Below is a small trained network, with its code and all its weights. Each question gives an input and a class and asks what happens when units are switched off, that is, made to give their printed mean instead of their output.

import numpy as np


def w(rows, s, z=0):
    codes = np.array(rows[::2]) - 128.0
    scale = np.full(codes.shape[1], s)
    scale[-1] = z or s
    return codes * scale


def norm(h):
    return h / np.sqrt((h * h).mean(-1, keepdims=True) + 1e-5)


def f(y):
    return np.maximum(y, 0)


def log_softmax(a):
    a = a - a.max(-1, keepdims=True)
    return a - np.log(np.exp(a).sum(-1, keepdims=True))


def net(x, mask):
    res = np.array(x, float).reshape(1, 6) / 4 @ E
    u = 0
    for l in range(4):
        y = f(norm(res) @ A[l][:, :-1].T + A[l][:, -1])
        res = res + np.where(mask[u : u + 5], y, B[l][:, -1]) @ B[l][:, :-1]
        u += 5
    return log_softmax(norm(res)[-1] @ U[:, :-1].T + U[:, -1])


A, B = {}, {}
E = w([
[229,132,141,168,48,105,254],'x0',
[68,103,138,103,123,99,60],'x1',
[209,219,61,146,198,170,143],'x2',
[152,159,120,92,127,49,64],'x3',
[198,34,32,185,184,182,88],'x4',
[105,117,184,199,198,152,95],'x5',
],0.0076)
A[0] = w([
[133,247,180,164,147,153,214,3],'0.n0',
[120,175,169,93,77,31,175,21],'0.n1',
[145,250,58,80,141,174,169,83],'0.n2',
[170,108,121,105,67,110,213,37],'0.n3',
[114,36,156,156,116,187,210,47],'0.n4',
],0.017,0.0064)
B[0] = w([
[84,213,189,147,176,148,250,247],'0.n0',
[177,160,175,95,82,149,73,254],'0.n1',
[110,151,63,65,157,157,131,249],'0.n2',
[116,109,96,154,130,80,177,252],'0.n3',
[115,85,106,170,99,216,88,226],'0.n4',
],0.021,0.0089)
A[1] = w([
[155,109,132,136,72,90,173,71],'1.n0',
[176,169,193,97,71,116,86,61],'1.n1',
[185,151,173,72,99,86,132,5],'1.n2',
[253,155,102,161,154,125,129,74],'1.n3',
[130,106,71,178,46,67,223,23],'1.n4',
],0.023,0.0026)
B[1] = w([
[160,120,87,114,151,130,98,186],'1.n0',
[104,108,108,89,19,100,154,255],'1.n1',
[107,136,128,134,28,98,130,221],'1.n2',
[139,149,112,178,159,81,125,189],'1.n3',
[250,137,160,53,146,149,107,242],'1.n4',
],0.021,0.0092)
A[2] = w([
[4,70,159,122,155,37,93,120],'2.n0',
[147,135,139,203,165,51,113,76],'2.n1',
[90,116,167,121,139,72,128,62],'2.n2',
[144,42,169,210,97,162,147,2],'2.n3',
[72,143,207,93,106,106,38,231],'2.n4',
],0.021,0.0024)
B[2] = w([
[137,89,215,95,254,136,26,222],'2.n0',
[139,102,143,205,120,44,107,163],'2.n1',
[132,55,112,116,139,126,159,154],'2.n2',
[99,103,29,236,56,176,143,213],'2.n3',
[79,56,178,44,88,112,107,254],'2.n4',
],0.014,0.0087)
A[3] = w([
[89,174,19,121,189,59,150,55],'3.n0',
[145,187,127,167,203,97,118,60],'3.n1',
[5,182,180,158,125,103,116,28],'3.n2',
[175,230,187,111,130,88,118,108],'3.n3',
[125,254,234,207,133,108,255,2],'3.n4',
],0.014,0.0025)
B[3] = w([
[69,188,91,130,115,69,99,209],'3.n0',
[104,177,130,160,137,76,116,176],'3.n1',
[151,115,169,112,124,142,146,172],'3.n2',
[105,108,157,178,158,159,128,201],'3.n3',
[98,80,252,169,158,118,231,255],'3.n4',
],0.015,0.0085)
U = w([
[130,153,131,199,187,40,96,69],'0',
[74,211,39,69,188,109,116,84],'1',
[239,134,100,90,141,149,138,126],'2',
[78,61,177,80,187,118,43,83],'3',
[116,73,76,207,119,205,109,164],'4',
[100,127,170,58,7,93,128,104],'5',
[105,176,198,123,163,153,255,249],'6',
],0.014,0.0015)

Each question gives the input, the list of numbers given to net, and the class t.
The units are the neurons (one row each of A and B). Each row of codes is followed by its name. A weight is (code - 128) times the scale printed after its matrix; where a second scale follows, it is the last column's (A, B and U).
mask holds one flag per neuron, layer by layer. A switched-off neuron (its flag False) gives its mean, the last column of its row in B, instead of its output. The means were averaged over made-up inputs and are rounded, as every weight is.
A unit's drop is (log p(t) with every unit on - log p(t) with that unit switched off) / (log p(t) with every unit on - log p(t) with every unit switched off).
The circuit of an input: a set's keep is (log p(t) with only the set's units on - log p(t) with every unit switched off) / (log p(t) with every unit on - log p(t) with every unit switched off). Starting from the 12 units with the biggest drops (on a tie, the unit counted first), units are removed one at a time, each time the one whose removal leaves the highest keep (on an exact tie, the one counted first), for as long as the keep stays at least 0.8.
units of the circuit, in order: the units of the circuit, biggest drop first
most important unit: the unit with the biggest drop
k most important neurons: the k neurons with the biggest drops, biggest first
top k neurons in layer l: the k neurons of layer l with the biggest drops, biggest first
drop when u is switched off: that unit's drop, to one decimal
input [-2,-8,0,6,5,-3], class 0: units of the circuit, in order : 1.n3
input [8,-6,-1,8,0,0], class 2: 3 most important neurons : 0.n3, 1.n4, 1.n0
input [-3,5,-1,5,-4,7], class 3: 3 most important neurons : 0.n1, 2.n0, 1.n4
input [-8,-8,3,-1,3,5], class 1: 2 most important neurons : 0.n0, 0.n1
input [-8,-6,-4,0,0,-7], class 3: 2 most important neurons : 0.n1, 0.n3
input [-5,5,-6,-2,-2,2], class 3: 2 most important neurons : 0.n1, 2.n0
input [0,0,4,-8,6,-7], class 1: units of the circuit, in order : 0.n2, 3.n4
input [-5,6,6,-8,0,2], class 1: 3 most important neurons : 0.n0, 0.n1, 1.n2
input [4,4,7,-2,-5,-6], class 6: 2 most important neurons : 0.n0, 3.n4
input [-3,5,-2,-3,1,-8], class 3: 2 most important neurons : 0.n1, 0.n0
input [0,5,-4,3,5,1], class 3: top 3 neurons in layer 0 : 0.n1, 0.n3, 0.n4
input [3,7,5,-6,5,-5], class 2: 2 most important neurons : 0.n1, 2.n3
input [-8,-2,4,6,0,2], class 1: top 2 neurons in layer 1 : 1.n2, 1.n1
input [5,2,8,-1,1,-7], class 1: units of the circuit, in order : 0.n2
input [-7,-6,0,-5,-1,6], class 4: 3 most important neurons : 0.n0, 0.n1, 0.n2
input [8,-4,1,6,8,1], class 2: 3 most important neurons : 1.n4, 0.n1, 0.n3
input [-6,-6,8,4,7,8], class 0: 2 most important neurons : 1.n3, 2.n1
input [3,1,-1,-6,5,-6], class 2: 3 most important neurons : 1.n4, 0.n3, 0.n1
input [3,8,3,0,7,3], class 0: 2 most important neurons : 0.n4, 1.n3
input [-8,-5,6,0,-3,-2], class 1: most important unit : 0.n2
input [8,-5,4,-7,4,-6], class 2: top 2 neurons in layer 0 : 0.n3, 0.n4
input [8,-8,1,-6,8,1], class 4: drop when 0.n4 is switched off : 2.5
input [8,-5,-4,-2,5,-5], class 2: drop when 1.n4 is switched off : 1.2
input [-8,6,8,-1,-6,8], class 3: drop when 1.n4 is switched off : 0.1
input [8,3,-3,-8,-3,2], class 4: drop when 0.n4 is switched off : 1.1
input [-3,-7,8,1,5,7], class 1: top 2 neurons in layer 0 : 0.n2, 0.n1
input [-7,-3,-3,-4,5,7], class 4: most important unit : 2.n3
